Below is a small trained network, with its code and all its weights. Each question gives an input and a class and asks what happens when units are switched off, that is, made to give their printed mean instead of their output.

import numpy as np


def w(rows, s, z=0):
    codes = np.array(rows[::2]) - 128.0
    scale = np.full(codes.shape[1], s)
    scale[-1] = z or s
    return codes * scale


def f(y):
    return np.maximum(y, 0)


def log_softmax(a):
    a = a - a.max(-1, keepdims=True)
    return a - np.log(np.exp(a).sum(-1, keepdims=True))


def net(x, mask):
    res = np.array(x, float).reshape(1, 5) / 4 @ E
    y = f(res @ A[0][:, :-1].T + A[0][:, -1])
    res = res + np.where(mask, y, B[0][:, -1]) @ B[0][:, :-1]
    return log_softmax(res[-1] @ U[:, :-1].T + U[:, -1])


A, B = {}, {}
E = w([
[114,120,121,127,117,106,143,140,142],'x0',
[51,75,191,129,228,158,205,193,85],'x1',
[161,76,189,120,201,100,93,75,255],'x2',
[188,13,73,112,97,188,129,209,158],'x3',
[114,191,67,246,185,135,58,226,171],'x4',
],0.0097)
A[0] = w([
[31,76,150,113,212,173,196,171,87,64],'N0',
[100,79,154,13,64,145,190,41,89,117],'N1',
[143,61,64,105,109,193,107,199,165,99],'N2',
[195,19,96,84,116,227,83,192,142,71],'N3',
[200,164,58,112,2,114,71,66,153,57],'N4',
[88,211,38,195,209,139,49,250,180,113],'N5',
[100,217,178,98,159,139,99,81,93,61],'N6',
[143,127,139,108,112,123,69,81,229,82],'N7',
[134,63,222,115,222,114,90,105,212,75],'N8',
[123,152,70,98,92,160,164,161,56,92],'N9',
[95,70,189,115,238,158,159,170,91,96],'N10',
[46,85,152,129,218,182,188,170,74,70],'N11',
[52,215,166,137,148,59,118,86,109,64],'N12',
[91,142,51,123,105,168,155,115,18,73],'N13',
[78,148,121,131,64,140,129,163,70,58],'N14',
[157,36,127,99,102,152,107,144,97,3],'N15',
[146,82,92,123,117,201,149,154,132,69],'N16',
[184,89,221,20,52,111,191,96,89,115],'N17',
[192,165,69,133,9,73,52,98,151,120],'N18',
[167,98,130,107,118,155,132,175,141,28],'N19',
[86,167,100,113,68,149,126,168,64,82],'N20',
[46,202,178,143,159,67,107,66,101,69],'N21',
[124,208,94,133,57,175,189,180,42,84],'N22',
],0.0077,0.003)
B[0] = w([
[68,104,85,119,198,121,68,104,42,224],'N0',
[104,196,216,188,65,206,74,204,158,246],'N1',
[112,142,126,179,84,127,253,73,95,196],'N2',
[134,135,98,166,38,75,217,36,123,218],'N3',
[57,71,78,95,175,109,74,159,45,238],'N4',
[122,201,250,203,16,239,77,171,153,230],'N5',
[145,110,106,134,84,121,206,76,111,179],'N6',
[150,82,117,49,190,90,116,194,172,195],'N7',
[222,112,90,24,202,87,123,194,239,223],'N8',
[189,101,138,100,184,82,135,140,184,190],'N9',
[95,74,99,129,167,96,60,137,93,217],'N10',
[71,75,91,112,167,121,91,152,61,221],'N11',
[127,148,97,189,86,110,214,31,116,197],'N12',
[189,143,92,77,182,112,113,168,220,197],'N13',
[179,142,107,114,158,113,127,165,207,174],'N14',
[158,132,129,152,84,146,159,60,111,172],'N15',
[129,92,118,180,99,75,191,91,126,171],'N16',
[108,224,244,190,93,174,62,138,127,245],'N17',
[59,79,81,125,196,122,57,125,11,236],'N18',
[156,130,80,188,93,118,151,80,114,155],'N19',
[188,121,130,39,185,115,161,176,180,184],'N20',
[120,121,85,165,65,92,246,71,134,202],'N21',
[185,129,139,52,184,95,131,149,224,211],'N22',
],0.0069,0.013)
U = w([
[109,169,222,168,67,201,78,167,137,254],'0',
[56,92,63,107,158,90,65,140,27,81],'1',
[209,122,112,59,160,78,139,161,221,111],'2',
[125,127,95,163,63,84,246,48,105,40],'3',
],0.013,0.00072)

Each question gives the input, the list of numbers given to net, and the class t.
The units are the neurons (one row each of A and B). Each row of codes is followed by its name. A weight is (code - 128) times the scale printed after its matrix; where a second scale follows, it is the last column's (A, B and U).
mask holds one flag per neuron, in row order. A switched-off neuron (its flag False) gives its mean, the last column of its row in B, instead of its output. The means were averaged over made-up inputs and are rounded, as every weight is.
A unit's drop is (log p(t) with every unit on - log p(t) with that unit switched off) / (log p(t) with every unit on - log p(t) with every unit switched off).
The circuit of an input: a set's keep is (log p(t) with only the set's units on - log p(t) with every unit switched off) / (log p(t) with every unit on - log p(t) with every unit switched off). Starting from the 12 units with the biggest drops (on a tie, the unit counted first), units are removed one at a time, each time the one whose removal leaves the highest keep (on an exact tie, the one counted first), for as long as the keep stays at least 0.8.
circuit, biggest first: the units of the circuit, biggest drop first
most important unit: the unit with the biggest drop
top k neurons: the k neurons with the biggest drops, biggest first
drop of u: that unit's drop, to one decimal
input [-6,7,6,-8,4], class 3: circuit, biggest first => (N21)
input [-2,8,8,-6,-6], class 1: top 2 neurons => (N0 N10)
input [-2,-8,-3,-1,-7], class 1: top 2 neurons => (N4 N18)
input [-1,-4,2,7,-6], class 3: top 2 neurons => (N3 N5)
input [-3,-3,-6,-6,-4], class 2: circuit, biggest first => (N22 N13)
input [0,4,-7,-8,-4], class 3: top 4 neurons => (N12 N21 N8 N6)
input [8,-5,-8,-8,5], class 2: top 2 neurons => (N22 N20)
input [0,-5,6,-7,-4], class 3: top 2 neurons => (N21 N12)
input [3,-8,1,8,7], class 1: top 4 neurons => (N18 N4 N1 N17)
input [4,-8,-3,5,-6], class 1: top 3 neurons => (N4 N18 N5)
input [4,3,3,-4,-3], class 3: top 3 neurons => (N5 N21 N18)
input [4,3,3,4,-4], class 0: top 3 neurons => (N17 N1 N21)
input [0,3,-1,-5,-5], class 0: top 3 neurons => (N1 N17 N3)
input [6,-6,6,4,4], class 1: most important unit => N18
input [2,6,1,-8,1], class 3: top 2 neurons => (N21 N12)
input [-2,0,-6,6,-2], class 2: top 3 neurons => (N22 N13 N9)
input [-8,-8,1,-8,0], class 1: top 3 neurons => (N18 N4 N3)
input [1,0,-8,1,-7], class 2: top 4 neurons => (N22 N13 N5 N9)
input [-5,7,-2,1,-8], class 0: drop of N17 => 1.2
input [-6,-3,-8,-1,-7], class 2: circuit, biggest first => (N22)
input [6,-6,-6,4,7], class 0: drop of N0 => 0.1
input [-8,-7,3,-6,3], class 1: drop of N18 => 1.4
input [-5,4,-7,-6,-3], class 2: drop of N22 => 0.2
